Below are the code and all the weights of a small trained network. Each question names an input and a target symbol and asks about switching units off, where a switched-off unit gives its printed mean instead of its output.

import numpy as np


def w(rows, s, z=0):
    codes = np.array(rows[::2]) - 128.0
    scale = np.full(codes.shape[1], s)
    scale[-1] = z or s
    return codes * scale


def f(y):
    return np.maximum(y, 0)


def softmax(a):
    e = np.exp(a - a.max(-1, keepdims=True))
    return e / e.sum(-1, keepdims=True)


def log_softmax(a):
    a = a - a.max(-1, keepdims=True)
    return a - np.log(np.exp(a).sum(-1, keepdims=True))


def net(x, mask):
    ids = ['εζθλξστ'.index(c) for c in x.split()]
    T = len(ids)
    res = E[ids] + P[:T]
    q, k, v = (res @ M[0].T for M in (Q, K, V))
    z = softmax(np.where(np.tri(T) > 0, q @ k.T / 3**0.5, -1e9)) @ v
    res = res + np.where(mask[0], z, O[0][:, -1]) @ O[0][:, :-1]
    y = f(res @ A[0][:, :-1].T + A[0][:, -1])
    res = res + np.where(mask[1:17], y, B[0][:, -1]) @ B[0][:, :-1]
    return log_softmax(res[-1] @ U[:, :-1].T + U[:, -1])


Q, K, V, O, A, B = {}, {}, {}, {}, {}, {}
E = w([
[254,139,156,139,160,101,114,181],'ε',
[122,195,82,104,114,119,110,120],'ζ',
[191,189,133,164,178,91,173,73],'θ',
[36,163,104,121,52,87,117,102],'λ',
[151,150,166,147,160,57,146,112],'ξ',
[166,136,90,117,56,105,99,173],'σ',
[125,173,157,113,121,205,135,187],'τ',
],0.024)
P = w([
[215,146,225,79,16,93,44,59],'0',
[78,141,154,68,167,124,178,100],'1',
[145,233,177,158,38,84,85,176],'2',
[190,177,102,109,169,235,49,82],'3',
[69,122,95,136,178,82,151,155],'4',
[143,245,144,183,45,106,97,207],'5',
[194,85,122,103,136,230,98,90],'6',
[63,84,34,155,166,101,161,200],'7',
[143,233,122,178,33,102,112,163],'8',
[200,21,162,115,109,218,170,87],'9',
[87,78,162,104,107,54,208,91],'10',
],0.011)
Q[0] = w([
[178,202,112,160,118,170,70,179],'head 0',
[55,50,106,19,208,145,93,104],'head 0',
[88,254,161,198,74,140,77,125],'head 0',
],0.0086)
K[0] = w([
[127,107,57,105,174,123,135,233],'head 0',
[139,254,191,53,90,102,70,123],'head 0',
[55,86,15,164,189,136,149,154],'head 0',
],0.0086)
V[0] = w([
[150,65,170,124,43,182,42,157],'head 0',
[152,74,226,254,214,134,154,94],'head 0',
[244,210,53,116,93,141,61,59],'head 0',
],0.0068)
O[0] = w([
[130,101,190,219,225,91,112,124,135],'head 0',
[107,98,47,86,81,120,57,67,2],'head 0',
[126,123,121,198,178,148,247,13,238],'head 0',
],0.011,0.0086)
A[0] = w([
[127,140,165,173,156,80,49,250,48],'neuron 0',
[8,140,132,196,129,25,134,132,207],'neuron 1',
[145,163,173,127,210,181,110,63,33],'neuron 2',
[182,182,194,201,80,175,167,47,115],'neuron 3',
[92,199,119,50,113,118,132,197,73],'neuron 4',
[121,191,145,163,137,82,32,192,156],'neuron 5',
[169,81,145,144,7,167,165,169,123],'neuron 6',
[147,88,152,107,88,167,72,32,65],'neuron 7',
[120,100,144,133,136,72,37,174,146],'neuron 8',
[102,147,174,121,189,151,151,163,146],'neuron 9',
[33,68,129,69,145,179,182,188,174],'neuron 10',
[91,166,98,235,48,198,122,196,155],'neuron 11',
[220,75,109,151,193,124,165,62,208],'neuron 12',
[168,102,134,183,133,104,68,113,2],'neuron 13',
[206,219,84,146,219,123,52,96,246],'neuron 14',
[172,127,131,178,149,176,2,86,78],'neuron 15',
],0.0071,0.0042)
B[0] = w([
[117,147,150,117,237,117,84,82,159],'neuron 0',
[183,91,134,233,112,106,74,108,175],'neuron 1',
[53,245,85,198,143,153,59,67,173],'neuron 2',
[159,76,93,152,90,68,174,119,251],'neuron 3',
[182,186,85,133,163,38,214,232,158],'neuron 4',
[20,123,209,173,80,194,67,64,160],'neuron 5',
[125,152,125,182,232,104,136,43,164],'neuron 6',
[167,183,245,105,200,2,161,138,137],'neuron 7',
[89,86,189,132,109,215,132,229,136],'neuron 8',
[178,133,60,153,120,117,144,74,181],'neuron 9',
[97,248,167,172,83,127,69,149,141],'neuron 10',
[183,51,173,78,126,160,131,38,179],'neuron 11',
[72,90,162,81,66,123,89,215,227],'neuron 12',
[37,212,96,154,197,64,39,40,134],'neuron 13',
[25,81,166,152,88,191,137,97,187],'neuron 14',
[200,175,44,133,157,39,123,115,132],'neuron 15',
],0.0066,0.018)
U = w([
[113,137,122,176,171,79,76,2,89],'ε',
[105,93,95,139,82,140,82,68,252],'ζ',
[69,61,210,118,58,148,95,157,222],'θ',
[172,95,133,123,141,47,182,185,105],'λ',
[128,176,100,170,41,59,59,192,42],'ξ',
[134,188,22,145,211,19,118,113,76],'σ',
[104,173,158,112,183,55,118,143,98],'τ',
],0.0069,0.0039)

Each question gives the input, a string of symbols that net reads in full, and the target symbol t.
The units are the heads (3 rows each of Q, K, V and O) and the neurons (one row each of A and B). Each row of codes is followed by its name. A weight is (code - 128) times the scale printed after its matrix; where a second scale follows, it is the last column's (O, A, B and U).
mask holds one flag per unit, heads first, then neurons. A switched-off unit (its flag False) gives its mean, the last column of its rows in O or B, instead of its output. The means were averaged over made-up inputs and are rounded, as every weight is.
A unit's drop is (log p(t) with every unit on - log p(t) with that unit switched off) / (log p(t) with every unit on - log p(t) with every unit switched off).
The circuit of an input: a set's keep is (log p(t) with only the set's units on - log p(t) with every unit switched off) / (log p(t) with every unit on - log p(t) with every unit switched off). Starting from the 12 units with the biggest drops (on a tie, the unit counted first), units are removed one at a time, each time the one whose removal leaves the highest keep (on an exact tie, the one counted first), for as long as the keep stays at least 0.8.
circuit, biggest first: the units of the circuit, biggest drop first
most important unit: the unit with the biggest drop
k most important neurons: the k neurons with the biggest drops, biggest first
drop when u is switched off: that unit's drop, to one decimal
input σ σ σ, target ε: most important unit : neuron 12
input ξ τ λ, target θ: 3 most important neurons : neuron 5; neuron 8; neuron 11
input σ σ ξ ζ ζ ζ τ σ ε, target ε: circuit, biggest first : neuron 0; head 0; neuron 5; neuron 9
input σ θ σ ξ σ ξ θ λ, target ξ: circuit, biggest first : head 0; neuron 10
input ε ζ τ τ λ θ, target τ: circuit, biggest first : head 0; neuron 0
input σ ξ σ ξ, target ζ: circuit, biggest first : head 0; neuron 14
input σ ε λ θ θ ε, target σ: 4 most important neurons : neuron 6; neuron 12; neuron 4; neuron 5
input ε λ ζ, target τ: 3 most important neurons : neuron 4; neuron 0; neuron 12
input ξ ξ τ τ θ θ ξ ζ λ, target λ: circuit, biggest first : head 0; neuron 4; neuron 2; neuron 11
input σ ζ ζ ξ θ ξ ζ θ ζ, target σ: 2 most important neurons : neuron 4; neuron 12
input σ λ σ σ σ σ σ λ σ, target τ: circuit, biggest first : head 0; neuron 0; neuron 6; neuron 3
input σ ε σ, target ζ: circuit, biggest first : head 0; neuron 11
input τ ζ ξ, target λ: circuit, biggest first : head 0; neuron 2; neuron 3
input ξ ζ ξ σ ξ τ, target ξ: circuit, biggest first : head 0
input ξ τ ζ σ σ σ ζ σ τ σ, target λ: 2 most important neurons : neuron 14; neuron 5
input σ σ σ σ σ λ σ ε ζ, target ζ: circuit, biggest first : head 0; neuron 14
input τ ζ σ σ σ, target λ: circuit, biggest first : head 0; neuron 2
input ξ σ λ, target ε: 2 most important neurons : neuron 12; neuron 1
input θ ξ τ ξ σ ζ, target ε: 2 most important neurons : neuron 12; neuron 5
input ζ ξ λ, target ξ: circuit, biggest first : head 0
input ξ ζ σ σ ε σ θ θ ξ, target σ: 2 most important neurons : neuron 12; neuron 4
input ξ ε σ ε τ σ λ σ τ, target ε: 2 most important neurons : neuron 12; neuron 11
input ζ ξ ζ σ τ ξ ξ ζ θ, target λ: drop when neuron 3 is switched off : 0.2
input σ σ τ θ σ σ, target ε: drop when neuron 12 is switched off : 0.2
input σ ξ θ ξ, target ζ: drop when head 0 is switched off : 0.3
